Below are the code and all the weights of a small trained network. Each question names an input and a class and asks about switching units off, where a switched-off unit gives its printed mean instead of its output.

import numpy as np


def w(rows, s, z=0):
    codes = np.array(rows[::2]) - 128.0
    scale = np.full(codes.shape[1], s)
    scale[-1] = z or s
    return codes * scale


def f(y):
    return np.maximum(y, 0)


def log_softmax(a):
    a = a - a.max(-1, keepdims=True)
    return a - np.log(np.exp(a).sum(-1, keepdims=True))


def net(x, mask):
    res = np.array(x, float).reshape(1, 7) / 4 @ E
    y = f(res @ A[0][:, :-1].T + A[0][:, -1])
    res = res + np.where(mask, y, B[0][:, -1]) @ B[0][:, :-1]
    return log_softmax(res[-1] @ U[:, :-1].T + U[:, -1])


A, B = {}, {}
E = w([
[114,123,143,140,135,135,105,114,122],'x0',
[186,26,212,132,89,150,127,243,87],'x1',
[127,129,129,126,126,126,131,132,134],'x2',
[117,102,149,255,165,144,248,107,146],'x3',
[31,39,94,59,209,121,143,175,134],'x4',
[196,119,78,162,171,214,75,134,182],'x5',
[152,78,36,209,100,69,88,128,84],'x6',
],0.0079)
A[0] = w([
[154,105,100,143,97,74,109,104,139,95],'n1',
[98,92,125,116,218,82,134,149,150,68],'n2',
[59,149,158,150,77,78,204,159,75,161],'n3',
[136,46,216,148,109,133,151,159,92,116],'n4',
[61,41,111,98,196,146,102,123,166,82],'n5',
[162,167,162,115,88,95,177,95,66,139],'n6',
[114,63,49,193,108,78,80,109,47,109],'n7',
[198,134,68,163,201,240,85,151,229,128],'n8',
[129,144,95,33,107,83,30,151,102,100],'n9',
[132,92,124,239,187,141,247,111,138,114],'n10',
[84,148,51,146,203,135,141,12,191,102],'n11',
[142,209,237,59,180,225,160,107,185,127],'n12',
[57,206,112,133,155,74,140,78,107,101],'n13',
[133,107,163,127,102,169,103,228,91,79],'n14',
[144,159,120,91,165,81,148,79,194,94],'n15',
[208,168,137,98,73,116,109,98,129,107],'n16',
[164,205,166,176,38,153,110,117,167,64],'n17',
[84,67,55,88,200,134,153,189,149,64],'n18',
[96,129,38,156,127,84,106,52,149,114],'n19',
[104,227,40,106,200,124,135,78,160,79],'n20',
[119,110,158,74,113,171,143,92,145,149],'n21',
[193,112,24,154,123,99,118,139,49,158],'n22',
[177,42,170,151,118,144,119,169,126,92],'n23',
[120,99,177,231,187,107,232,99,163,92],'n24',
[189,95,77,153,173,255,129,138,207,137],'n25',
[156,152,142,187,65,113,85,108,118,98],'n26',
[171,54,160,136,114,145,133,212,68,89],'n27',
[107,141,140,120,111,183,146,125,147,247],'n28',
[56,65,107,67,197,109,159,160,98,123],'n29',
[179,117,73,142,113,85,153,126,116,119],'n30',
[190,220,188,193,32,174,124,113,169,97],'n31',
],0.0076,0.013)
B[0] = w([
[97,125,135,117,173,155,169,128,133,141],'n1',
[180,86,152,136,156,109,181,96,113,141],'n2',
[98,88,166,114,87,81,56,122,203,188],'n3',
[158,156,134,122,78,177,122,95,105,179],'n4',
[181,64,78,151,163,112,164,75,75,164],'n5',
[138,63,120,161,120,68,103,76,159,170],'n6',
[41,146,198,129,181,134,170,183,115,182],'n7',
[63,94,209,95,77,57,103,87,191,204],'n8',
[204,229,121,42,192,119,84,137,149,193],'n9',
[192,192,111,43,190,137,60,156,152,199],'n10',
[151,126,151,114,68,173,123,119,105,192],'n11',
[44,126,171,190,180,115,196,243,69,204],'n12',
[128,125,165,95,62,177,112,102,143,167],'n13',
[149,159,163,91,102,168,141,107,88,158],'n14',
[132,152,152,147,109,153,139,142,103,150],'n15',
[171,126,100,127,187,123,134,82,149,160],'n16',
[185,79,81,140,175,113,184,70,96,155],'n17',
[192,65,97,141,162,116,175,62,79,161],'n18',
[110,152,145,132,92,195,168,152,72,175],'n19',
[171,152,179,131,69,194,173,115,73,180],'n20',
[105,121,141,153,149,133,119,164,115,165],'n21',
[79,133,161,175,153,111,148,218,133,199],'n22',
[136,170,152,111,73,188,175,122,94,167],'n23',
[193,207,117,40,175,153,81,148,163,185],'n24',
[110,117,181,127,85,68,96,107,194,199],'n25',
[145,101,126,135,167,117,177,118,98,157],'n26',
[143,177,151,114,69,196,164,89,87,176],'n27',
[97,109,3,184,96,117,56,181,124,246],'n28',
[161,60,69,185,127,89,138,58,138,184],'n29',
[75,118,139,141,153,133,164,167,112,151],'n30',
[142,65,52,151,185,107,163,70,96,183],'n31',
],0.0075,0.013)
U = w([
[144,138,149,115,24,254,205,108,46,75],'0',
[162,49,64,163,230,93,215,47,68,84],'1',
[100,103,70,154,113,136,112,176,95,249],'2',
[176,186,103,40,245,139,86,173,120,82],'3',
[33,115,168,170,210,122,230,251,69,74],'4',
[103,102,73,159,97,128,116,161,106,218],'5',
[74,75,181,104,58,32,117,85,170,84],'6',
],0.0077,0.012)

Each question gives the input, the list of numbers given to net, and the class t.
The units are the neurons (one row each of A and B). Each row of codes is followed by its name. A weight is (code - 128) times the scale printed after its matrix; where a second scale follows, it is the last column's (A, B and U).
mask holds one flag per neuron, in row order. A switched-off neuron (its flag False) gives its mean, the last column of its row in B, instead of its output. The means were averaged over made-up inputs and are rounded, as every weight is.
A unit's drop is (log p(t) with every unit on - log p(t) with that unit switched off) / (log p(t) with every unit on - log p(t) with every unit switched off).
The circuit of an input: a set's keep is (log p(t) with only the set's units on - log p(t) with every unit switched off) / (log p(t) with every unit on - log p(t) with every unit switched off). Starting from the 12 units with the biggest drops (on a tie, the unit counted first), units are removed one at a time, each time the one whose removal leaves the highest keep (on an exact tie, the one counted first), for as long as the keep stays at least 0.8.
units of the circuit, in order: the units of the circuit, biggest drop first
most important unit: the unit with the biggest drop
k most important neurons: the k neurons with the biggest drops, biggest first
drop of u: that unit's drop, to one decimal
input [0,8,8,0,2,-8,-4], class 0: 2 most important neurons : n27, n4
input [6,4,-1,8,7,-1,2], class 3: most important unit : n10
input [7,3,2,-7,7,6,-6], class 1: units of the circuit, in order : n5, n29
input [-7,-7,6,-1,-4,6,0], class 0: 3 most important neurons : n20, n11, n19
input [0,7,-7,7,-3,-7,4], class 0: 2 most important neurons : n27, n4
input [-5,3,6,-1,-8,-4,-8], class 1: units of the circuit, in order : n31, n17
input [-4,1,6,-2,-7,-4,8], class 4: units of the circuit, in order : n22, n7
input [-2,5,1,-1,1,7,5], class 6: units of the circuit, in order : n8, n25
input [-7,-2,-3,5,-6,-5,-8], class 4: 2 most important neurons : n12, n29
input [-2,6,7,-7,8,3,1], class 1: units of the circuit, in order : n29, n18
input [2,4,1,-1,2,6,7], class 4: units of the circuit, in order : n7, n22
input [7,-7,0,-4,-6,2,6], class 0: units of the circuit, in order : n19, n20
input [-5,-5,-8,-1,-8,-7,-5], class 1: 2 most important neurons : n31, n17
input [-2,-3,0,6,-8,-7,8], class 1: 2 most important neurons : n31, n6
input [-2,1,7,3,-1,-8,1], class 6: units of the circuit, in order : n3
input [7,1,5,-7,-7,1,-3], class 1: units of the circuit, in order : n31, n17, n16
input [3,1,-2,1,8,6,6], class 1: 2 most important neurons : n18, n5
input [-4,-2,-2,1,-3,3,5], class 4: 2 most important neurons : n22, n7
input [2,-8,-5,6,1,-8,-4], class 0: 3 most important neurons : n20, n13, n11
input [5,2,0,1,-2,5,7], class 4: most important neuron : n7
input [-5,-1,-3,-8,5,-8,-2], class 3: 2 most important neurons : n9, n8
input [-6,-5,-6,-4,5,8,1], class 6: drop of n8 : 0.7
